Below are the code and all the weights of a small trained network. Each question names an input and a class and asks about switching units off, where a switched-off unit gives its printed mean instead of its output.

import numpy as np


def w(rows, s, z=0):
    codes = np.array(rows[::2]) - 128.0
    scale = np.full(codes.shape[1], s)
    scale[-1] = z or s
    return codes * scale


def f(y):
    return np.maximum(y, 0)


def log_softmax(a):
    a = a - a.max(-1, keepdims=True)
    return a - np.log(np.exp(a).sum(-1, keepdims=True))


def net(x, mask):
    res = np.array(x, float).reshape(1, 3) / 4 @ E
    y = f(res @ A[0][:, :-1].T + A[0][:, -1])
    res = res + np.where(mask, y, B[0][:, -1]) @ B[0][:, :-1]
    return log_softmax(res[-1] @ U[:, :-1].T + U[:, -1])


A, B = {}, {}
E = w([
[195,68,65,148,187,89,131,50],'x0',
[148,148,27,154,47,79,163,130],'x1',
[119,152,75,62,111,151,8,83],'x2',
],0.011)
A[0] = w([
[71,173,169,177,71,189,90,183,126],'N0',
[52,208,163,127,71,166,138,166,110],'N1',
[93,178,122,147,54,153,122,200,100],'N2',
[51,193,155,93,87,139,151,213,118],'N3',
[178,176,95,124,36,86,156,132,106],'N4',
[207,70,113,196,171,151,181,84,112],'N5',
[98,132,185,109,174,143,109,108,169],'N6',
[157,139,65,141,65,93,148,139,89],'N7',
[122,102,145,181,128,107,204,155,89],'N8',
[133,141,89,106,141,137,59,154,90],'N9',
[126,117,78,145,176,152,141,113,158],'N10',
[54,175,71,33,137,152,77,133,126],'N11',
[183,92,53,134,218,59,124,84,95],'N12',
[152,145,88,159,59,88,134,101,118],'N13',
[120,108,236,91,217,168,74,117,113],'N14',
[110,94,205,106,239,197,80,128,82],'N15',
[139,59,191,215,162,98,190,156,123],'N16',
[154,175,75,129,44,50,121,147,90],'N17',
[113,121,49,142,45,115,127,145,174],'N18',
[107,139,106,99,99,147,39,103,94],'N19',
[223,17,107,179,178,108,111,4,114],'N20',
[83,130,156,159,124,140,196,181,129],'N21',
[186,118,111,105,100,176,42,96,98],'N22',
[173,127,157,176,168,111,203,175,78],'N23',
[125,100,166,92,222,186,128,130,95],'N24',
[120,98,118,46,105,114,2,81,97],'N25',
[144,194,122,106,145,133,104,132,249],'N26',
[142,72,154,151,182,89,184,222,102],'N27',
],0.0077,0.013)
B[0] = w([
[89,99,176,53,174,59,108,47,194],'N0',
[81,78,204,45,137,83,84,33,191],'N1',
[50,63,207,41,143,111,125,109,172],'N2',
[75,92,207,55,146,61,98,57,199],'N3',
[60,49,77,160,130,224,170,158,169],'N4',
[94,125,185,66,139,72,93,117,189],'N5',
[132,81,93,199,143,152,206,118,192],'N6',
[30,42,84,142,102,190,165,206,161],'N7',
[173,168,63,122,38,127,44,227,169],'N8',
[133,158,96,135,37,124,63,185,147],'N9',
[123,131,192,129,124,116,145,84,170],'N10',
[204,182,104,140,63,65,83,178,187],'N11',
[61,73,178,23,109,103,43,63,191],'N12',
[116,62,122,145,146,189,163,152,169],'N13',
[84,68,60,183,135,196,188,171,201],'N14',
[46,39,72,163,78,189,170,198,186],'N15',
[175,191,99,157,61,88,55,196,207],'N16',
[56,61,72,153,83,207,160,186,167],'N17',
[114,99,111,207,143,183,185,116,205],'N18',
[175,193,68,110,2,124,63,196,166],'N19',
[75,74,213,39,124,51,72,79,222],'N20',
[206,217,111,120,44,70,50,153,183],'N21',
[177,183,98,105,65,111,64,201,164],'N22',
[135,196,76,108,39,121,36,205,170],'N23',
[53,53,96,160,105,220,162,194,167],'N24',
[153,197,79,135,38,117,73,192,188],'N25',
[248,180,180,232,185,87,214,22,246],'N26',
[182,190,72,125,69,136,37,225,181],'N27',
],0.0059,0.013)
U = w([
[95,107,189,51,132,89,102,87,103],'0',
[187,211,105,142,98,116,87,180,100],'1',
[85,75,105,178,128,210,180,156,98],'2',
[224,177,168,209,166,101,202,60,229],'3',
[126,209,77,29,249,174,148,168,17],'4',
[120,220,85,42,224,182,155,151,6],'5',
],0.018,0.015)

Each question gives the input, the list of numbers given to net, and the class t.
The units are the neurons (one row each of A and B). Each row of codes is followed by its name. A weight is (code - 128) times the scale printed after its matrix; where a second scale follows, it is the last column's (A, B and U).
mask holds one flag per neuron, in row order. A switched-off neuron (its flag False) gives its mean, the last column of its row in B, instead of its output. The means were averaged over made-up inputs and are rounded, as every weight is.
A unit's drop is (log p(t) with every unit on - log p(t) with that unit switched off) / (log p(t) with every unit on - log p(t) with every unit switched off).
The circuit of an input: a set's keep is (log p(t) with only the set's units on - log p(t) with every unit switched off) / (log p(t) with every unit on - log p(t) with every unit switched off). Starting from the 12 units with the biggest drops (on a tie, the unit counted first), units are removed one at a time, each time the one whose removal leaves the highest keep (on an exact tie, the one counted first), for as long as the keep stays at least 0.8.
units of the circuit, in order: the units of the circuit, biggest drop first
k most important neurons: the k neurons with the biggest drops, biggest first
drop when u is switched off: that unit's drop, to one decimal
input [-7,7,6], class 0: units of the circuit, in order : (N2)
input [7,7,2], class 0: 3 most important neurons : (N20, N12, N14)
input [-8,0,-8], class 0: 4 most important neurons : (N3, N1, N0, N2)
input [-7,-6,8], class 1: 4 most important neurons : (N11, N25, N19, N20)
input [7,-8,-6], class 2: 4 most important neurons : (N14, N15, N24, N3)
input [-7,1,-6], class 0: 2 most important neurons : (N3, N1)
input [8,6,7], class 0: 2 most important neurons : (N20, N12)
input [-5,-7,-7], class 1: 2 most important neurons : (N21, N16)
input [-1,3,0], class 3: 2 most important neurons : (N15, N14)
input [8,4,-7], class 0: 2 most important neurons : (N20, N12)
input [-3,-1,2], class 3: 2 most important neurons : (N20, N12)
input [6,7,4], class 2: drop when N0 is switched off : 0.1
input [3,-1,-3], class 3: drop when N3 is switched off : 0.8
input [6,-8,7], class 2: 3 most important neurons : (N15, N14, N24)
input [1,-3,4], class 1: most important neuron : (N25)
input [-3,-1,-1], class 3: drop when N20 is switched off : 0.3
